Below is a small trained network, with its code and all its weights. Each question gives an input and a class and asks what happens when units are switched off, that is, made to give their printed mean instead of their output.

import numpy as np


def w(rows, s, z=0):
    codes = np.array(rows[::2]) - 128.0
    scale = np.full(codes.shape[1], s)
    scale[-1] = z or s
    return codes * scale


def norm(h):
    return h / np.sqrt((h * h).mean(-1, keepdims=True) + 1e-5)


def f(y):
    return np.maximum(y, 0)


def log_softmax(a):
    a = a - a.max(-1, keepdims=True)
    return a - np.log(np.exp(a).sum(-1, keepdims=True))


def net(x, mask):
    res = np.array(x, float).reshape(1, 7) / 4 @ E
    u = 0
    for l in range(3):
        y = f(norm(res) @ A[l][:, :-1].T + A[l][:, -1])
        res = res + np.where(mask[u : u + 4], y, B[l][:, -1]) @ B[l][:, :-1]
        u += 4
    return log_softmax(norm(res)[-1] @ U[:, :-1].T + U[:, -1])


A, B = {}, {}
E = w([
[70,195,200,131,3,208,156,2],'x0',
[9,101,19,175,109,145,177,143],'x1',
[152,194,148,156,97,28,31,107],'x2',
[127,137,84,177,59,81,198,130],'x3',
[237,157,205,161,104,117,113,197],'x4',
[88,193,113,172,128,94,180,126],'x5',
[116,113,169,65,120,42,124,90],'x6',
],0.0062)
A[0] = w([
[181,60,156,147,40,89,201,159,252],'L0N0',
[175,140,118,203,1,55,121,158,204],'L0N1',
[8,63,198,191,113,33,59,140,215],'L0N2',
[68,38,78,163,213,91,134,148,142],'L0N3',
],0.007,0.0013)
B[0] = w([
[170,148,82,110,4,112,61,73,213],'L0N0',
[161,82,173,30,136,107,136,84,242],'L0N1',
[120,156,37,28,203,88,140,96,222],'L0N2',
[155,150,50,180,122,90,175,193,253],'L0N3',
],0.011,0.0047)
A[1] = w([
[81,118,169,123,96,110,96,72,246],'L1N0',
[108,191,190,144,2,153,66,109,254],'L1N1',
[83,123,119,159,208,191,100,251,162],'L1N2',
[158,139,148,157,125,106,148,178,44],'L1N3',
],0.0086,0.00055)
B[1] = w([
[106,108,187,100,65,174,215,45,201],'L1N0',
[149,166,149,104,148,150,128,120,253],'L1N1',
[144,67,117,97,115,173,127,139,209],'L1N2',
[55,149,167,152,150,252,146,164,160],'L1N3',
],0.016,0.0055)
A[2] = w([
[221,113,19,165,160,114,98,87,131],'L2N0',
[253,109,151,86,23,48,220,167,204],'L2N1',
[131,52,132,99,194,204,99,177,254],'L2N2',
[88,160,144,139,160,180,135,101,176],'L2N3',
],0.0069,0.0021)
B[2] = w([
[94,96,125,112,133,120,147,18,197],'L2N0',
[109,231,149,103,2,156,152,55,253],'L2N1',
[141,125,145,117,71,110,172,158,232],'L2N2',
[141,153,238,80,79,182,172,145,179],'L2N3',
],0.0098,0.006)
U = w([
[141,139,173,202,132,86,86,130,24],'0',
[178,71,123,131,87,181,209,218,189],'1',
[82,168,88,81,139,10,125,115,237],'2',
[249,214,231,54,2,151,188,60,175],'3',
[64,144,197,188,180,79,98,178,4],'4',
],0.0091,0.0036)

Each question gives the input, the list of numbers given to net, and the class t.
The units are the neurons (one row each of A and B). Each row of codes is followed by its name. A weight is (code - 128) times the scale printed after its matrix; where a second scale follows, it is the last column's (A, B and U).
mask holds one flag per neuron, layer by layer. A switched-off neuron (its flag False) gives its mean, the last column of its row in B, instead of its output. The means were averaged over made-up inputs and are rounded, as every weight is.
A unit's drop is (log p(t) with every unit on - log p(t) with that unit switched off) / (log p(t) with every unit on - log p(t) with every unit switched off).
The circuit of an input: a set's keep is (log p(t) with only the set's units on - log p(t) with every unit switched off) / (log p(t) with every unit on - log p(t) with every unit switched off). Starting from all 12 units, units are removed one at a time, each time the one whose removal leaves the highest keep (on an exact tie, the one counted first), for as long as the keep stays at least 0.8.
units of the circuit, in order: the units of the circuit, biggest drop first
k most important neurons: the k neurons with the biggest drops, biggest first
top k neurons in layer l: the k neurons of layer l with the biggest drops, biggest first
drop when u is switched off: that unit's drop, to one decimal
input [-8,1,3,-3,-2,-8,-2], class 1: most important neuron	L1N2
input [-3,7,4,-3,5,1,-2], class 2: units of the circuit, in order	L0N2, L1N0
input [-6,-8,6,8,-8,-4,-4], class 2: units of the circuit, in order	L1N0, L2N3
input [-2,-6,-4,-7,6,4,0], class 1: units of the circuit, in order	L1N3, L0N1, L2N1, L1N0
input [3,-2,6,-2,-7,-2,5], class 2: units of the circuit, in order	L0N2, L2N1
input [6,6,-3,-4,-8,5,-8], class 1: top 2 neurons in layer 2	L2N1, L2N0
input [-1,0,-4,1,3,-3,-8], class 1: top 2 neurons in layer 0	L0N1, L0N2
input [-6,1,6,-5,5,-6,6], class 2: 2 most important neurons	L1N0, L0N2
input [0,-4,-7,-8,3,1,-4], class 1: top 3 neurons in layer 1	L1N2, L1N0, L1N1
input [-1,5,-5,4,-3,1,5], class 2: drop when L1N0 is switched off	0.2
input [0,-5,-3,-8,4,-1,-8], class 1: drop when L1N0 is switched off	0.1
input [0,6,4,6,-8,-7,2], class 2: drop when L2N2 is switched off	0.0
